Below are the code and all the weights of a small trained network. Each question names an input and a target symbol and asks about switching units off, where a switched-off unit gives its printed mean instead of its output.

import numpy as np


def w(rows, s, z=0):
    codes = np.array(rows[::2]) - 128.0
    scale = np.full(codes.shape[1], s)
    scale[-1] = z or s
    return codes * scale


def norm(h):
    return h / np.sqrt((h * h).mean(-1, keepdims=True) + 1e-5)


def f(y):
    return np.maximum(y, 0)


def softmax(a):
    e = np.exp(a - a.max(-1, keepdims=True))
    return e / e.sum(-1, keepdims=True)


def log_softmax(a):
    a = a - a.max(-1, keepdims=True)
    return a - np.log(np.exp(a).sum(-1, keepdims=True))


def net(x, mask):
    ids = ['ΞΠζησφψ'.index(c) for c in x.split()]
    T = len(ids)
    res = E[ids] + P[:T]
    q, k, v = (norm(res) @ M[0].T for M in (Q, K, V))
    z = softmax(np.where(np.tri(T) > 0, q @ k.T / 3**0.5, -1e9)) @ v
    res = res + np.where(mask[0], z, O[0][:, -1]) @ O[0][:, :-1]
    y = f(norm(res) @ A[0][:, :-1].T + A[0][:, -1])
    res = res + np.where(mask[1:9], y, B[0][:, -1]) @ B[0][:, :-1]
    return log_softmax(norm(res)[-1] @ U[:, :-1].T + U[:, -1])


Q, K, V, O, A, B = {}, {}, {}, {}, {}, {}
E = w([
[126,156,126,172,78,103],'Ξ',
[88,87,88,216,68,72],'Π',
[78,137,149,164,103,135],'ζ',
[109,85,132,133,114,136],'η',
[92,96,94,83,126,144],'σ',
[75,147,179,2,196,190],'φ',
[153,126,137,87,162,101],'ψ',
],0.024)
P = w([
[237,156,56,233,143,167],'0',
[77,152,156,205,166,225],'1',
[105,181,129,255,200,225],'2',
[196,124,158,121,66,34],'3',
[78,181,174,138,106,94],'4',
[155,175,65,148,83,94],'5',
[114,128,158,84,57,67],'6',
[73,69,134,167,137,124],'7',
],0.0085)
Q[0] = w([
[115,87,254,102,65,144],'H1',
[72,103,35,161,97,111],'H1',
[137,130,119,172,188,208],'H1',
],0.0081)
K[0] = w([
[79,163,137,78,162,135],'H1',
[183,136,141,118,126,120],'H1',
[254,123,2,185,151,139],'H1',
],0.0083)
V[0] = w([
[91,100,142,182,80,185],'H1',
[42,94,74,81,165,167],'H1',
[75,246,142,117,160,122],'H1',
],0.012)
O[0] = w([
[72,57,63,71,70,143,253],'H1',
[135,132,5,156,145,100,189],'H1',
[170,27,90,190,93,188,145],'H1',
],0.013,0.0058)
A[0] = w([
[21,59,91,81,78,128,176],'N1',
[93,177,184,223,88,85,247],'N2',
[51,65,145,114,145,131,199],'N3',
[65,116,153,136,2,143,159],'N4',
[71,39,111,190,182,182,117],'N5',
[170,47,73,219,66,97,74],'N6',
[129,176,143,34,172,202,201],'N7',
[112,88,108,97,204,201,171],'N8',
],0.0078,0.0016)
B[0] = w([
[126,154,188,142,223,128,246],'N1',
[191,95,218,131,167,163,162],'N2',
[196,90,155,118,109,56,183],'N3',
[126,137,105,144,125,50,205],'N4',
[133,118,82,116,41,61,182],'N5',
[163,75,60,105,253,93,198],'N6',
[150,13,62,107,198,201,152],'N7',
[172,99,134,159,82,222,159],'N8',
],0.0069,0.013)
U = w([
[137,112,183,72,49,145,202],'Ξ',
[85,147,158,48,97,102,139],'Π',
[96,104,171,99,125,121,3],'ζ',
[82,160,96,128,121,141,124],'η',
[102,70,117,88,10,156,87],'σ',
[104,98,113,147,135,217,159],'φ',
[173,118,174,119,170,153,185],'ψ',
],0.011,0.0026)

Each question gives the input, a string of symbols that net reads in full, and the target symbol t.
The units are the heads (3 rows each of Q, K, V and O) and the neurons (one row each of A and B). Each row of codes is followed by its name. A weight is (code - 128) times the scale printed after its matrix; where a second scale follows, it is the last column's (O, A, B and U).
mask holds one flag per unit, heads first, then neurons. A switched-off unit (its flag False) gives its mean, the last column of its rows in O or B, instead of its output. The means were averaged over made-up inputs and are rounded, as every weight is.
A unit's drop is (log p(t) with every unit on - log p(t) with that unit switched off) / (log p(t) with every unit on - log p(t) with every unit switched off).
The circuit of an input: a set's keep is (log p(t) with only the set's units on - log p(t) with every unit switched off) / (log p(t) with every unit on - log p(t) with every unit switched off). Starting from all 9 units, units are removed one at a time, each time the one whose removal leaves the highest keep (on an exact tie, the one counted first), for as long as the keep stays at least 0.8.
circuit, biggest first: the units of the circuit, biggest drop first
most important unit: the unit with the biggest drop
top k neurons: the k neurons with the biggest drops, biggest first
drop when u is switched off: that unit's drop, to one decimal
input φ η η ζ ψ ζ Ξ, target ψ: circuit, biggest first => [H1 N6]
input σ ζ ψ η η ζ φ, target φ: most important unit => N7
input ζ ζ ψ, target σ: circuit, biggest first => [N5 H1]
input σ Π η Ξ Π ζ, target Π: circuit, biggest first => [H1 N1]
input ψ ψ σ Π, target ψ: top 3 neurons => [N2 N6 N5]
input φ ζ Ξ, target σ: top 2 neurons => [N5 N1]
input ζ Π Ξ ψ ζ, target Ξ: top 2 neurons => [N6 N2]
input φ ψ ζ Π Ξ ψ ζ Ξ, target ψ: top 2 neurons => [N6 N2]
input Ξ ζ ψ ψ σ ζ, target ψ: top 2 neurons => [N2 N6]
input σ ψ ψ, target η: drop when N6 is switched off => 0.1
input ζ ζ η ψ, target σ: drop when N4 is switched off => 0.0
input ζ φ σ σ ψ η, target ψ: drop when N6 is switched off => 0.4
input η φ φ σ, target φ: drop when N4 is switched off => 0.1
